Facts:
k10	pludrokli	k46; k108	pludrokli	k837; k118	pludrokli	k447; k119	pludrokli	k801; k128	pludrokli	k697; k143	pludrokli	k141
k151	pludrokli	k525; k180	pludrokli	k563; k183	pludrokli	k347; k191	pludrokli	k627; k203	pludrokli	k273; k209	pludrokli	k795
k21	pludrokli	k766; k232	pludrokli	k954; k234	pludrokli	k203; k251	pludrokli	k356; k252	pludrokli	k596; k258	pludrokli	k665
k267	pludrokli	k531; k268	pludrokli	k364; k27	pludrokli	k589; k274	pludrokli	k180; k282	pludrokli	k666; k286	pludrokli	k9
k296	pludrokli	k548; k304	pludrokli	k868; k321	pludrokli	k169; k325	pludrokli	k365; k330	pludrokli	k601; k34	pludrokli	k413
k345	pludrokli	k943; k346	pludrokli	k800; k347	pludrokli	k508; k35	pludrokli	k76; k356	pludrokli	k274; k364	pludrokli	k656
k365	pludrokli	k657; k370	pludrokli	k346; k373	pludrokli	k197; k374	pludrokli	k685; k379	pludrokli	k232; k383	pludrokli	k911
k397	pludrokli	k895; k4	pludrokli	k466; k401	pludrokli	k108; k410	pludrokli	k944; k413	pludrokli	k267; k416	pludrokli	k732
k437	pludrokli	k513; k445	pludrokli	k974; k447	pludrokli	k661; k454	pludrokli	k268; k455	pludrokli	k715; k46	pludrokli	k599
k470	pludrokli	k708; k485	pludrokli	k209; k5	pludrokli	k373; k50	pludrokli	k607; k508	pludrokli	k401; k513	pludrokli	k961
k522	pludrokli	k296; k525	pludrokli	k696; k531	pludrokli	k952; k557	pludrokli	k234; k563	pludrokli	k304; k573	pludrokli	k557
k579	pludrokli	k370; k589	pludrokli	k789; k591	pludrokli	k884; k596	pludrokli	k758; k599	pludrokli	k321; k601	pludrokli	k383
k604	pludrokli	k782; k614	pludrokli	k325; k627	pludrokli	k21; k632	pludrokli	k397; k643	pludrokli	k959; k655	pludrokli	k923
k656	pludrokli	k455; k657	pludrokli	k354; k659	pludrokli	k379; k660	pludrokli	k591; k661	pludrokli	k445; k662	pludrokli	k725
k665	pludrokli	k97; k666	pludrokli	k27; k692	pludrokli	k855; k697	pludrokli	k745; k709	pludrokli	k252; k713	pludrokli	k374
k715	pludrokli	k307; k725	pludrokli	k282; k732	pludrokli	k437; k737	pludrokli	k485; k745	pludrokli	k713; k750	pludrokli	k470
k758	pludrokli	k835; k766	pludrokli	k987; k768	pludrokli	k810; k779	pludrokli	k662; k781	pludrokli	k5; k782	pludrokli	k251
k789	pludrokli	k286; k797	pludrokli	k245; k799	pludrokli	k960; k801	pludrokli	k4; k804	pludrokli	k799; k808	pludrokli	k143
k810	pludrokli	k576; k82	pludrokli	k968; k835	pludrokli	k779; k837	pludrokli	k10; k849	pludrokli	k797; k855	pludrokli	k703
k859	pludrokli	k790; k868	pludrokli	k35; k877	pludrokli	k849; k884	pludrokli	k675; k892	pludrokli	k808; k9	pludrokli	k611
k911	pludrokli	k128; k918	pludrokli	k50; k92	pludrokli	k692; k923	pludrokli	k410; k927	pludrokli	k785; k937	pludrokli	k892
k943	pludrokli	k918; k952	pludrokli	k258; k959	pludrokli	k118; k960	pludrokli	k137; k97	pludrokli	k604; k974	pludrokli	k92
k987	pludrokli	k454; k110	refi	k6; k110	refi	k169; k110	refi	k460; k110	refi	k879; k118	refi	k968
k118	refi	k405; k128	refi	k191; k128	refi	k397; k128	refi	k68; k128	refi	k50; k128	refi	k82
k141	refi	k940; k143	refi	k234; k143	refi	k911; k143	refi	k617; k143	refi	k354; k151	refi	k750
k151	refi	k31; k180	refi	k797; k189	refi	k533; k189	refi	k27; k196	refi	k6; k196	refi	k617
k197	refi	k660; k197	refi	k319; k209	refi	k911; k209	refi	k274; k221	refi	k370; k221	refi	k736
k221	refi	k801; k221	refi	k954; k232	refi	k114; k259	refi	k804; k273	refi	k234; k273	refi	k97
k273	refi	k345; k280	refi	k345; k287	refi	k31; k287	refi	k502; k287	refi	k522; k297	refi	k614
k297	refi	k607; k325	refi	k337; k364	refi	k97; k364	refi	k878; k364	refi	k895; k364	refi	k596
k364	refi	k657; k373	refi	k18; k373	refi	k785; k374	refi	k31; k374	refi	k445; k374	refi	k286
k383	refi	k521; k383	refi	k735; k392	refi	k656; k392	refi	k460; k392	refi	k607; k401	refi	k455
k401	refi	k352; k416	refi	k959; k416	refi	k330; k447	refi	k789; k454	refi	k272; k467	refi	k267
k482	refi	k114; k482	refi	k365; k482	refi	k356; k484	refi	k445; k484	refi	k990; k484	refi	k365
k484	refi	k940; k485	refi	k35; k486	refi	k605; k486	refi	k272; k486	refi	k923; k486	refi	k79
k537	refi	k97; k537	refi	k725; k537	refi	k630; k537	refi	k437; k537	refi	k50; k537	refi	k708
k537	refi	k82; k554	refi	k790; k554	refi	k801; k554	refi	k245; k554	refi	k460; k554	refi	k866
k557	refi	k88; k557	refi	k50; k557	refi	k79; k557	refi	k4; k563	refi	k119; k563	refi	k34
k573	refi	k940; k573	refi	k657; k576	refi	k405; k579	refi	k282; k579	refi	k493; k579	refi	k937
k579	refi	k499; k579	refi	k346; k598	refi	k274; k601	refi	k521; k601	refi	k888; k604	refi	k630
k604	refi	k345; k632	refi	k790; k632	refi	k46; k632	refi	k346; k649	refi	k502; k649	refi	k455
k655	refi	k245; k655	refi	k614; k655	refi	k34; k659	refi	k296; k665	refi	k146; k665	refi	k736
k665	refi	k203; k673	refi	k31; k673	refi	k799; k673	refi	k495; k673	refi	k835; k685	refi	k599
k692	refi	k605; k692	refi	k627; k692	refi	k354; k696	refi	k13; k696	refi	k417; k696	refi	k789
k697	refi	k879; k697	refi	k903; k703	refi	k137; k713	refi	k146; k713	refi	k525; k713	refi	k307
k737	refi	k709; k737	refi	k657; k740	refi	k804; k740	refi	k137; k740	refi	k178; k740	refi	k345
k758	refi	k178; k76	refi	k531; k76	refi	k695; k76	refi	k274; k768	refi	k750; k768	refi	k790
k768	refi	k881; k781	refi	k410; k781	refi	k21; k781	refi	k31; k781	refi	k990; k781	refi	k319
k781	refi	k522; k782	refi	k13; k782	refi	k617; k795	refi	k936; k795	refi	k367; k795	refi	k877
k795	refi	k866; k808	refi	k660; k808	refi	k261; k808	refi	k866; k810	refi	k521; k810	refi	k203
k810	refi	k596; k810	refi	k589; k836	refi	k356; k837	refi	k191; k837	refi	k466; k837	refi	k849
k855	refi	k352; k855	refi	k877; k855	refi	k735; k859	refi	k119; k859	refi	k927; k862	refi	k521
k862	refi	k307; k862	refi	k591; k862	refi	k674; k887	refi	k119; k887	refi	k936; k887	refi	k589
k887	refi	k845; k892	refi	k943; k918	refi	k725; k918	refi	k943; k918	refi	k50; k918	refi	k525
k918	refi	k367; k918	refi	k405; k92	refi	k321; k92	refi	k191; k92	refi	k124; k92	refi	k120
k93	refi	k548; k93	refi	k936; k93	refi	k797; k93	refi	k258; k944	refi	k878; k944	refi	k835
k952	refi	k367; k952	refi	k845; k952	refi	k82; k974	refi	k866

Known rows:
[  4 -20  32  19   5 -11   3  -4 -15  25 -11  -7   3   2   9   2 -24  32
 -22  -1   4   3  -9   7 -19  -5   3] -> k810
[-10 -15   6  14  -4  14 -13  -2  -4  21 -13   3 -10  19  -5  -2 -30  19
   6  26 -19  -4 -28 -26  -9   2 -14] -> k345
[-12  -6  19  20  -4  -7 -19   5  -1  -6 -10   7  -2  -3  19 -14 -24  12
 -11   9 -13   4 -15 -14 -13   1   7] -> k18
[ -2   6  21  30  -2  -2 -29 -33  -4   6 -27 -10 -12   6   6 -15 -22  27
 -14  12  -2   4 -16 -18 -18   5   1] -> k470
[ -6  -4  20  18   1  -5 -16   0 -16   9  -8  -7  -4   5   8  -7 -21  17
  -4   6  -8   8 -11  -3 -23   9   2] -> k673
[-10  -3  19  19 -11  -8 -20  -6 -25   6 -11   0  -3   3   6  -7 -20  12
   1  10  -7   2 -11 -12 -21   5   0] -> k531
[ -2 -13  29  25 -11  -4  -2   0 -47   1  -9  10   4 -10  14  -6 -17  14
 -18  -6   2  14  -1   1 -26 -10   8] -> k245
[  1  -1  18  32   7  11 -12  -4 -20  -3 -14   3 -10  -2   8 -13 -15  18
 -16   1  -4  21  -8  -4 -23   5   5] -> k273
[ -1 -10  21  33  -5  -5 -12  -3 -26   3 -10   9   2  -7   5  -5 -17  14
  -4   2   3   7  -6  -8 -17   0  -5] -> k789
[ -8  -5  17  18  -4  -6 -17  -1 -26  11  -8   0  -3   5   7  -5 -23  10
  -2   9  -6   4 -12  -8 -23   6   0] -> k347
[ -5  -1  23  18   4 -16 -14   5 -14   9  -7  -9  -6   4   7  -7 -15  16
  -6   5  -4   6  -4   7 -27  15   6] -> k855
[  3  -8  13  38   9  -9 -17   3  28  10 -14  -2  -9   7 -12  -7 -10  30
   7  20  -3  -6 -12 -11  -4  19 -17] -> k660
[ -6  -6  20  22  -7  -7 -13  -2 -20   7 -12   2  -5   3   5  -7 -18  15
  -4  10  -6   3 -10  -7 -20   4   0] -> k878
[ -8   1  12  24  -4   1 -19   3  -7  -1 -13   2 -14   8   0 -13 -12  15
   3  18 -14   5 -12 -11 -18  14  -1] -> k346
[ -6  -6  20  22  -6  -7 -14  -2 -20   7 -12   1  -4   3   5  -7 -18  16
  -4   9  -6   3  -9  -7 -20   4   0] -> k114
[ -9  -3  20  20 -11  -7 -18  -5 -27   4 -12   1  -4   2   7  -9 -19  12
  -2   8  -7   5  -9 -10 -23   4   2] -> k274
[ -6  -6  20  22  -7  -7 -13  -2 -20   7 -12   2  -5   3   5  -7 -17  15
  -4  10  -6   3  -9  -7 -20   3   0] -> k879
[  3   4  23  35   1 -13  -8  -7 -20   0 -20   6 -15  -2   4 -14  -4  13
 -24   7   6  10   1   7 -27   7  13] -> k954

Rows:
No name comes twice in this set of rows, the named rows included.
[ -4 -12  12  19  -3  30   1   2 -27   2 -17  14 -17  10   5 -12 -19  19
 -18  15 -19  17 -18 -13 -20  -8   6]  k607
[  1   6  24  34  -7   6 -21 -33 -17  -4 -31   0 -16   1   9 -19 -14  26
 -25   8  -2  13 -11 -14 -22  -2  11]  k708
[ -5   3  18  29  -8 -10 -34 -37   6  15 -27 -11  -9  10   0 -10 -26  26
  -1  19  -1  -8 -20 -26 -11   7  -8]  k750
[ -2   1  26  20   5  -9  -8   8 -25  -1  -9  -4  -9   0  12 -12  -9  16
 -18  -1  -5  17   0  13 -32  10  16]  k703
[  1 -22  29  16   4 -19  -3  -6  -4  34  -9 -12   6   7   4   7 -29  32
 -10   5   5  -7 -14   1 -14  -1  -6]  k768
[-13  10  13  22  -1   6 -26   9 -32 -15  -5   1 -11  -1  12 -18 -12   2
   3   3 -16  23  -5  -6 -31  18   8]  k197
[-15   7  10  21  -5  -3 -31   6 -23  -7  -4   0  -7   3   6 -13 -16   1
  15  11 -16  10  -9 -14 -24  19  -3]  k5
[-13  -5  16  16 -11 -17 -26  -8 -12  16  -9  -5   0   8   1  -2 -26  11
  14  15  -7  -8 -16 -18 -16  10 -10]  k34
[ -6   2  23  19  -1   4 -14  -1 -36  -4 -10  -1  -7  -1  15 -14 -17  13
 -15  -2  -9  21  -5   1 -31   4  14]  k76
[-22   9   9  17   2  -2 -38  13  -1 -18  -1   1  -4  -3  22 -20 -24  -1
   8   8 -23  13 -15 -18 -19  20   4]  k373
[ -3  -7  21  23  10 -17 -19   9  20  13  -6 -17  -3   8  -2  -5 -15  32
  10  12  -8  -3 -10  -1 -12  22 -10]  k859
[  6  -5  16  40  14   0 -12   6  18   2 -14  -1 -13   3  -5 -12  -7  31
  -6  14  -4   6  -8  -2 -11  17  -7]  k884
[ -5  -5  13  27   5  -5 -25  -9   3  15 -10  -7  -3   7  -1  -4 -26  18
   9  12  -3  -1 -18 -17 -11  15 -15]  k573
[ -5  -4  21  23  -9   3  -7   0 -43  -2 -13  11  -8  -2  11 -11 -14   8
 -17   3  -6  15  -5  -2 -28  -3  12]  k169
[  5  -6  15  41   9  -1 -10   5  17   0 -16   3 -13   3  -7 -12  -4  30
  -4  15  -4   4  -7  -4  -9  14  -8]  k591

Now the same objects, written a new way:
Known rows:
[ 14 -13  23 -13 -12  -9  -7 -10  27   9 -25   2  -2   7   2 -40 -14 -12
  -9   2  -8 -16  15 -12 -13   4   2] -> k76
[ 13  -7   0  13   0  14  12 -10  26   8 -26  -6  11   6   7  -4 -20 -13
  -9  -7  -8  -3   0   1  -3   8   0] -> k695
[ 10 -17  -7   9  12   6  -5  -8  16   1 -25 -14   4   7   9  -4 -24 -13
  -6  -4  -4 -12   1 -15 -10  12  -2] -> k286
[ 22  -8  25 -29  39   5 -20  -8  33   5 -17   6   5  13  19 -12  -2  -9
 -15  12 -12  -9  13 -12 -39   9  -7] -> k944
[ -3 -32   9   5  19  27 -38  -7  11  17 -21 -25  11   6 -10   8  -3 -18
 -34 -20  11  25  -5 -11   2  15  -8] -> k781
[ 13 -17 -11  18  10  15   6  -5  19   4 -24 -13   3   3  11   4 -21 -14
 -14  -5  -7  -2   0 -11 -10  14  -5] -> k319
[ 10 -13   6  -3   3  12  12  -3  28  11 -23  -7   8   8  10 -13 -31 -13
 -13  -8  -3   0  -1   0 -15   8   5] -> k196
[ 15 -11 -33 -51  34  -4  24  -7  43 -12 -14  -9  24  11  49 -14 -40  -3
   0   6 -11 -21 -25  16 -22  15  17] -> k810
[  4 -11  15  -2  15  43   7  18  13  11 -22  -1  25   0  -7  -9  -9 -10
 -40 -21 -10  39  -7 -13  31  12  -7] -> k579
[ 12  10 -30 -20  33  24  42   1  45  12 -15 -24  41   7  23  33   9 -18
 -42  -6 -12  10 -14  12  -6  11  -8] -> k937
[ -1 -13 -22  19  -9  23  16  -7  25   7 -25 -26  22  -1   2   8 -26 -13
 -23 -20   7   1 -23   9  16   9   4] -> k643
[ 25   5 -31 -23 -52 -17  18  -9  29  11 -25  -4   9   2  -1   8 -42 -22
 -18   9  -1 -12  29   8 -33  -8   3] -> k354
[ -1 -11 -16   5  27  22  -4  -7  13   1 -25 -18  28  11   5  23 -31  -9
  -6 -15   4  10 -11  -1  11  15   0] -> k709
[  9 -12  16 -18  -2   4  -2  -7  18   5 -26 -15  10   9   8 -16 -17  -8
 -18  -5  -6  10   7 -12  -6  11   3] -> k563
[ 19   4 -26 -17 -19   6  17  -3  13   1 -26 -14  22   4  18  17 -44 -14
 -21   1  -9  16  11  -4 -18   0   3] -> k801
[ 10  -7   0   9   4   9   3 -17  28   3 -25  -9  10   4  11  -1 -21  -8
 -16  -5 -13   3   1   1   0   9   0] -> k888
[  9 -14  12 -14   3  13  12   2  23  10 -23  -9  10   7  12 -23 -27 -13
 -20  -7  -5   6  -4  -3 -15   8   6] -> k110
[ 10 -16  -5 -11  10  14  -3  -2  25   5 -20  -7   9   5   9 -18 -16 -12
 -19  -6  -3  -5  -7  -6  -4  10  -1] -> k482

Rows:
No name comes twice in this set of rows, the named rows included.
[ 16   2 -41 -44 -37  -6   8  -5  22   9 -20 -14  32   1   4   6 -30 -20
 -31   1   3   6   9   8  -5  -6   2]  k325
[ 24  -2   0  10   9  10  51  -8  71   9 -19  -1  -3  -7  25 -19   4 -13
 -35   6 -22 -32  -8   7 -13  11  -6]  k785
[  7 -17 -22  33 -13   9  14  -9  28   3 -26 -17  -6  -6   3   2 -34 -16
 -21  -8   2 -21  -6  -4  -5   9  -1]  k445
[ 39  10  19 -15  14  17   7  -2  27   9 -20   7  18   6  27   1 -13 -14
 -22  12 -27  15  23 -10 -46  -2 -10]  k607
[ 20  -5  34  15 -19  15   5   0  27  11 -27  13  -8  -6  -9 -30 -11  -9
 -31  -1 -19   8  20 -18   3   3  -9]  k800
[ 14   0  25  31   3  32  16   6  16   8 -28  -1  10  -3  -6  -8 -16 -11
 -34 -10 -16  22  10 -22  11   7 -10]  k346
[ 19  -6  23  17 -14  -2   0 -24  37   6 -27  -5 -11  -1   6 -11 -13  -7
 -20   6 -15  -8  16  -6 -16   6  -4]  k307
[ 13  -5  23  26   0  29  13   1  18  10 -28   2   4  -3  -3  -6 -23  -8
 -34 -10 -21  30  10 -16  12   8  -7]  k370
[ 12   9 -51 -22 -23  10  21  -2  10   7 -25 -28  38   5  10  40 -41 -19
 -30  -8   1  29   3   8  -8  -1   3]  k614
[  4 -14 -11   5  14  35  35   5  35   7 -20 -10  16  -3  14  -4 -26  -5
 -35 -16  -9  18 -24   8  19  17   3]  k859
[  7 -20   7 -15  22   6 -12 -14  28   6 -20 -20   7  12  19 -13  -5 -10
 -10  -5  -3  -4  -7  -2 -16  15   1]  k401

